Below are the code and all the weights of a small trained network. Each question names an input and a target symbol and asks about switching units off, where a switched-off unit gives its printed mean instead of its output.

import numpy as np


def w(rows, s, z=0):
    codes = np.array(rows[::2]) - 128.0
    scale = np.full(codes.shape[1], s)
    scale[-1] = z or s
    return codes * scale


def norm(h):
    return h / np.sqrt((h * h).mean(-1, keepdims=True) + 1e-5)


def f(y):
    return np.maximum(y, 0)


def softmax(a):
    e = np.exp(a - a.max(-1, keepdims=True))
    return e / e.sum(-1, keepdims=True)


def log_softmax(a):
    a = a - a.max(-1, keepdims=True)
    return a - np.log(np.exp(a).sum(-1, keepdims=True))


def net(x, mask):
    ids = ['βγεζθλξτψω'.index(c) for c in x.split()]
    T = len(ids)
    res = E[ids] + P[:T]
    u = 0
    for l in range(2):
        q, k, v = (norm(res) @ M[l].T for M in (Q, K, V))
        z = softmax(np.where(np.tri(T) > 0, q @ k.T / 2**0.5, -1e9)) @ v
        res = res + np.where(mask[u], z, O[l][:, -1]) @ O[l][:, :-1]
        u += 1
        y = f(norm(res) @ A[l][:, :-1].T + A[l][:, -1])
        res = res + np.where(mask[u : u + 12], y, B[l][:, -1]) @ B[l][:, :-1]
        u += 12
    return log_softmax(norm(res)[-1] @ U[:, :-1].T + U[:, -1])


Q, K, V, O, A, B = {}, {}, {}, {}, {}, {}
E = w([
[125,170,195,4,132,163],'β',
[75,245,100,160,89,85],'γ',
[148,140,143,173,145,52],'ε',
[94,209,76,175,64,106],'ζ',
[140,123,131,115,119,19],'θ',
[155,89,49,144,67,219],'λ',
[150,139,142,173,143,55],'ξ',
[166,107,119,58,88,239],'τ',
[177,99,124,182,196,147],'ψ',
[7,126,57,107,117,170],'ω',
],0.013)
P = w([
[53,159,254,152,68,92],'0',
[75,178,203,134,73,100],'1',
[90,193,169,132,86,107],'2',
[104,203,145,133,101,110],'3',
[125,205,126,134,119,111],'4',
[140,203,111,136,135,109],'5',
[154,197,98,136,153,107],'6',
[170,191,83,136,168,109],'7',
[190,187,70,137,189,115],'8',
[208,175,50,135,218,128],'9',
[219,188,49,132,213,116],'10',
],0.0083)
Q[0] = w([
[168,254,93,125,135,135],'L0H0',
[138,104,127,98,161,117],'L0H0',
],0.014)
K[0] = w([
[179,133,2,39,199,108],'L0H0',
[163,141,157,164,140,154],'L0H0',
],0.008)
V[0] = w([
[253,150,149,82,44,8],'L0H0',
[170,38,39,27,146,41],'L0H0',
],0.0047)
O[0] = w([
[147,172,237,238,119,249,197],'L0H0',
[1,173,102,246,217,207,4],'L0H0',
],0.0071,0.0031)
A[0] = w([
[111,82,123,119,103,44,112],'L0N0',
[51,135,120,181,118,158,184],'L0N1',
[76,168,138,61,113,153,229],'L0N2',
[41,74,109,73,104,191,229],'L0N3',
[78,134,204,112,93,191,86],'L0N4',
[4,78,139,187,165,56,125],'L0N5',
[132,55,149,186,221,155,123],'L0N6',
[158,178,173,2,158,253,1],'L0N7',
[199,107,215,159,192,70,249],'L0N8',
[127,39,88,93,204,75,33],'L0N9',
[187,82,90,136,72,212,102],'L0N10',
[202,132,199,139,144,98,53],'L0N11',
],0.0078,0.0024)
B[0] = w([
[201,134,43,47,127,163,164],'L0N0',
[168,143,122,129,30,155,157],'L0N1',
[117,132,160,120,194,239,213],'L0N2',
[195,203,255,168,63,147,168],'L0N3',
[175,213,116,55,50,145,160],'L0N4',
[230,253,20,216,109,137,141],'L0N5',
[143,173,35,5,58,163,150],'L0N6',
[222,166,160,149,244,62,199],'L0N7',
[68,143,66,76,35,251,253],'L0N8',
[134,144,82,37,64,97,137],'L0N9',
[173,79,193,143,100,239,171],'L0N10',
[49,201,103,66,143,214,204],'L0N11',
],0.005,0.0055)
Q[1] = w([
[69,97,161,68,115,201],'L1H0',
[125,2,194,154,212,59],'L1H0',
],0.016)
K[1] = w([
[162,246,117,203,108,107],'L1H0',
[118,148,186,61,23,126],'L1H0',
],0.012)
V[1] = w([
[175,59,50,196,38,167],'L1H0',
[129,97,101,3,139,210],'L1H0',
],0.0073)
O[1] = w([
[3,89,162,167,34,59,123],'L1H0',
[68,124,183,166,220,103,253],'L1H0',
],0.015,0.0035)
A[1] = w([
[119,185,162,118,118,124,205],'L1N0',
[247,120,121,128,156,171,190],'L1N1',
[84,159,124,204,141,153,101],'L1N2',
[87,194,95,99,102,98,127],'L1N3',
[140,70,210,165,96,149,161],'L1N4',
[121,83,88,46,68,156,88],'L1N5',
[185,120,204,190,222,105,255],'L1N6',
[147,147,100,141,74,97,78],'L1N7',
[176,136,107,96,86,158,176],'L1N8',
[162,154,135,198,104,142,36],'L1N9',
[138,161,92,108,168,1,117],'L1N10',
[70,144,88,125,72,111,129],'L1N11',
],0.012,0.0067)
B[1] = w([
[135,100,51,165,134,176,245],'L1N0',
[95,216,193,70,105,120,214],'L1N1',
[136,109,112,100,72,164,179],'L1N2',
[123,59,108,105,138,92,218],'L1N3',
[113,165,53,90,202,117,156],'L1N4',
[165,63,124,87,94,54,153],'L1N5',
[179,7,206,117,154,161,213],'L1N6',
[168,99,106,190,171,153,155],'L1N7',
[91,65,165,132,137,115,204],'L1N8',
[166,120,144,180,134,107,138],'L1N9',
[106,196,45,113,155,130,164],'L1N10',
[133,179,245,120,154,90,198],'L1N11',
],0.011)
U = w([
[166,189,216,118,178,167,233],'β',
[134,205,101,2,16,138,91],'γ',
[50,119,100,98,78,216,25],'ε',
[159,23,146,84,69,76,119],'ζ',
[139,182,137,207,42,178,227],'θ',
[24,211,187,144,96,74,181],'λ',
[57,128,106,98,79,206,55],'ξ',
[182,63,23,121,154,190,84],'τ',
[42,56,187,161,213,131,4],'ψ',
[114,183,45,104,166,72,238],'ω',
],0.0076,0.003)

Each question gives the input, a string of symbols that net reads in full, and the target symbol t.
The units are the heads (2 rows each of Q, K, V and O) and the neurons (one row each of A and B). Each row of codes is followed by its name. A weight is (code - 128) times the scale printed after its matrix; where a second scale follows, it is the last column's (O, A, B and U).
mask holds one flag per unit, layer by layer, with each layer's heads first. A switched-off unit (its flag False) gives its mean, the last column of its rows in O or B, instead of its output. The means were averaged over made-up inputs and are rounded, as every weight is.
A unit's drop is (log p(t) with every unit on - log p(t) with that unit switched off) / (log p(t) with every unit on - log p(t) with every unit switched off).
The circuit of an input: a set's keep is (log p(t) with only the set's units on - log p(t) with every unit switched off) / (log p(t) with every unit on - log p(t) with every unit switched off). Starting from the 12 units with the biggest drops (on a tie, the unit counted first), units are removed one at a time, each time the one whose removal leaves the highest keep (on an exact tie, the one counted first), for as long as the keep stays at least 0.8.
units of the circuit, in order: the units of the circuit, biggest drop first
unit that matters most: the unit with the biggest drop
k most important neurons: the k neurons with the biggest drops, biggest first
top k neurons in layer l: the k neurons of layer l with the biggest drops, biggest first
input γ τ ε ξ ω ψ γ, target ψ: units of the circuit, in order => (L1H0; L1N1)
input ζ γ ψ, target γ: units of the circuit, in order => (L0N8; L1H0; L1N1)
input γ ω ε, target ω: top 2 neurons in layer 0 => (L0N3; L0N0)
input ε γ ω β λ ε ε, target ε: most important neuron => (L0N8)
input θ ξ λ β λ, target β: 4 most important neurons => (L0N7; L0N10; L0N8; L0N2)
input ε λ β τ ε, target τ: top 2 neurons in layer 0 => (L0N10; L0N11)
input ε ζ τ τ ξ, target τ: 2 most important neurons => (L0N10; L1N1)
input λ ζ ζ γ ξ, target γ: 2 most important neurons => (L0N8; L1N6)
input τ β ζ τ ζ γ θ ζ ψ, target ζ: 2 most important neurons => (L0N6; L0N8)
input ε γ ζ γ ξ γ θ, target γ: units of the circuit, in order => (L1H0; L1N1)
input ζ ζ γ, target γ: 2 most important neurons => (L0N8; L1N6)
input γ ζ γ β ζ ω, target ζ: 2 most important neurons => (L0N4; L0N3)
input ζ ε ω γ, target ω: units of the circuit, in order => (L0H0; L1N10)
input ω β ψ λ θ γ γ ε ψ τ θ, target τ: unit that matters most => L0N6
input ζ γ ψ ζ β ψ λ ξ, target λ: top 2 neurons in layer 0 => (L0N8; L0N2)
input ε ω ξ γ ε, target γ: units of the circuit, in order => (L1H0; L0N8; L1N1)
input γ ζ ξ γ, target γ: 3 most important neurons => (L0N2; L1N6; L1N1)
input ε ζ ξ ξ γ λ θ, target λ: 3 most important neurons => (L1N11; L0N2; L1N6)
input ζ ψ ζ ψ γ, target ψ: top 2 neurons in layer 1 => (L1N6; L1N1)
input τ ζ β λ ζ, target λ: units of the circuit, in order => (L1H0)
